Here is a tiny trained network, its code and every weight. The questions are about switching its units off for an input and a target symbol, where a switched-off unit gives its printed mean instead of its output.

import numpy as np


def w(rows, s, z=0):
    codes = np.array(rows[::2]) - 128.0
    scale = np.full(codes.shape[1], s)
    scale[-1] = z or s
    return codes * scale


def f(y):
    return np.maximum(y, 0)


def softmax(a):
    e = np.exp(a - a.max(-1, keepdims=True))
    return e / e.sum(-1, keepdims=True)


def log_softmax(a):
    a = a - a.max(-1, keepdims=True)
    return a - np.log(np.exp(a).sum(-1, keepdims=True))


def net(x, mask):
    ids = ['ΘΠΣαβδεμξψ'.index(c) for c in x.split()]
    T = len(ids)
    res = E[ids] + P[:T]
    q, k, v = (res @ M[0].T for M in (Q, K, V))
    z = softmax(np.where(np.tri(T) > 0, q @ k.T / 2**0.5, -1e9)) @ v
    res = res + np.where(mask[0], z, O[0][:, -1]) @ O[0][:, :-1]
    y = f(res @ A[0][:, :-1].T + A[0][:, -1])
    res = res + np.where(mask[1:17], y, B[0][:, -1]) @ B[0][:, :-1]
    return log_softmax(res[-1] @ U[:, :-1].T + U[:, -1])


Q, K, V, O, A, B = {}, {}, {}, {}, {}, {}
E = w([
[103,118,112,126,146],'Θ',
[7,98,124,196,62],'Π',
[136,107,95,82,198],'Σ',
[154,113,154,77,48],'α',
[133,150,77,136,76],'β',
[71,178,162,101,199],'δ',
[145,121,101,93,178],'ε',
[29,35,18,145,87],'μ',
[113,67,56,169,221],'ξ',
[242,163,109,120,122],'ψ',
],0.014)
P = w([
[59,222,123,137,89],'0',
[185,105,239,117,42],'1',
[105,217,47,75,81],'2',
[207,60,215,156,149],'3',
[95,191,32,93,52],'4',
[218,48,219,170,140],'5',
[158,192,38,42,100],'6',
[218,36,216,161,147],'7',
[176,195,36,43,71],'8',
[253,56,222,176,138],'9',
[116,171,40,71,37],'10',
[239,103,183,251,181],'11',
[169,193,66,29,77],'12',
],0.006)
Q[0] = w([
[105,170,2,53,84],'head 1',
[147,100,96,100,104],'head 1',
],0.0097)
K[0] = w([
[254,115,57,172,160],'head 1',
[99,77,63,186,57],'head 1',
],0.008)
V[0] = w([
[35,111,178,105,162],'head 1',
[61,1,20,189,150],'head 1',
],0.0082)
O[0] = w([
[47,56,253,83,194,99],'head 1',
[100,49,67,130,103,255],'head 1',
],0.0083,0.0032)
A[0] = w([
[74,87,189,175,215,133],'neuron 1',
[71,99,90,103,154,132],'neuron 2',
[111,126,103,159,80,233],'neuron 3',
[107,194,169,84,104,57],'neuron 4',
[39,138,27,128,79,18],'neuron 5',
[151,38,246,111,30,216],'neuron 6',
[60,50,84,99,180,115],'neuron 7',
[209,129,47,110,139,162],'neuron 8',
[178,29,93,118,85,219],'neuron 9',
[87,78,65,90,97,44],'neuron 10',
[169,23,73,225,119,254],'neuron 11',
[142,253,61,179,54,141],'neuron 12',
[24,110,3,58,130,80],'neuron 13',
[178,56,153,93,76,187],'neuron 14',
[138,88,163,108,122,105],'neuron 15',
[202,141,86,67,133,240],'neuron 16',
],0.0062,0.0025)
B[0] = w([
[127,108,245,115,79,169],'neuron 1',
[176,117,130,121,76,183],'neuron 2',
[110,141,90,169,195,196],'neuron 3',
[133,127,44,150,85,139],'neuron 4',
[175,87,174,72,91,213],'neuron 5',
[126,59,75,200,143,184],'neuron 6',
[132,126,154,117,81,211],'neuron 7',
[112,128,195,141,139,208],'neuron 8',
[53,195,104,126,254,234],'neuron 9',
[184,148,112,98,113,195],'neuron 10',
[94,94,75,90,204,254],'neuron 11',
[121,182,150,244,150,204],'neuron 12',
[168,101,176,68,81,245],'neuron 13',
[86,166,109,169,184,177],'neuron 14',
[101,97,168,140,163,141],'neuron 15',
[48,133,152,177,97,204],'neuron 16',
],0.0049,0.0072)
U = w([
[168,79,253,159,157,224],'Θ',
[137,82,178,151,65,1],'Π',
[170,106,174,107,95,94],'Σ',
[140,117,155,153,89,48],'α',
[87,72,161,247,138,139],'β',
[45,190,160,83,124,90],'δ',
[92,166,129,101,136,95],'ε',
[117,139,98,59,54,233],'μ',
[111,88,51,132,199,131],'ξ',
[124,159,65,227,193,206],'ψ',
],0.0072,0.002)

Each question gives the input, a string of symbols that net reads in full, and the target symbol t.
The units are the heads (2 rows each of Q, K, V and O) and the neurons (one row each of A and B). Each row of codes is followed by its name. A weight is (code - 128) times the scale printed after its matrix; where a second scale follows, it is the last column's (O, A, B and U).
mask holds one flag per unit, heads first, then neurons. A switched-off unit (its flag False) gives its mean, the last column of its rows in O or B, instead of its output. The means were averaged over made-up inputs and are rounded, as every weight is.
A unit's drop is (log p(t) with every unit on - log p(t) with that unit switched off) / (log p(t) with every unit on - log p(t) with every unit switched off).
The circuit of an input: a set's keep is (log p(t) with only the set's units on - log p(t) with every unit switched off) / (log p(t) with every unit on - log p(t) with every unit switched off). Starting from the 12 units with the biggest drops (on a tie, the unit counted first), units are removed one at a time, each time the one whose removal leaves the highest keep (on an exact tie, the one counted first), for as long as the keep stays at least 0.8.
circuit, biggest first: the units of the circuit, biggest drop first
top k neurons: the k neurons with the biggest drops, biggest first
drop of u: that unit's drop, to one decimal
input α δ ξ μ ψ, target ψ: circuit, biggest first	head 1; neuron 12; neuron 13
input μ μ ξ ε, target ξ: circuit, biggest first	head 1; neuron 11
input ε ψ Π, target ψ: circuit, biggest first	head 1; neuron 12
input μ μ Π, target μ: top 2 neurons	neuron 13; neuron 5
input Π Θ Π α ε μ Σ ε Π μ, target ξ: circuit, biggest first	neuron 11; neuron 9; head 1
input β ε Σ ξ Σ μ ξ μ, target ξ: circuit, biggest first	neuron 11; head 1
input δ ψ δ, target ψ: top 2 neurons	neuron 12; neuron 13
input ψ ψ Π Θ α δ ψ ψ δ ψ ψ Θ μ, target ψ: circuit, biggest first	head 1; neuron 12
input δ μ ε μ δ Θ ξ Π μ ε δ δ, target Θ: circuit, biggest first	head 1; neuron 1
input ψ ψ Σ, target ψ: circuit, biggest first	head 1; neuron 12
input μ Π μ ε Σ μ μ Θ, target ξ: circuit, biggest first	head 1; neuron 11; neuron 9
input δ Θ ψ Θ δ Θ δ ψ Σ, target ψ: top 2 neurons	neuron 12; neuron 5
input μ Σ α μ Σ ψ, target ξ: top neuron	neuron 11
input β μ α ψ ξ β, target ψ: top neuron	neuron 13
input μ Θ α Σ Π Π μ μ Π μ Θ β, target ξ: drop of head 1	0.7
input δ β β μ δ ξ, target Θ: drop of neuron 1	0.6
input δ δ α Π α Θ α Π ψ Π μ, target ψ: drop of head 1	2.3
input μ ψ ξ ψ Θ Π ψ α Θ, target ψ: drop of neuron 15	0.0
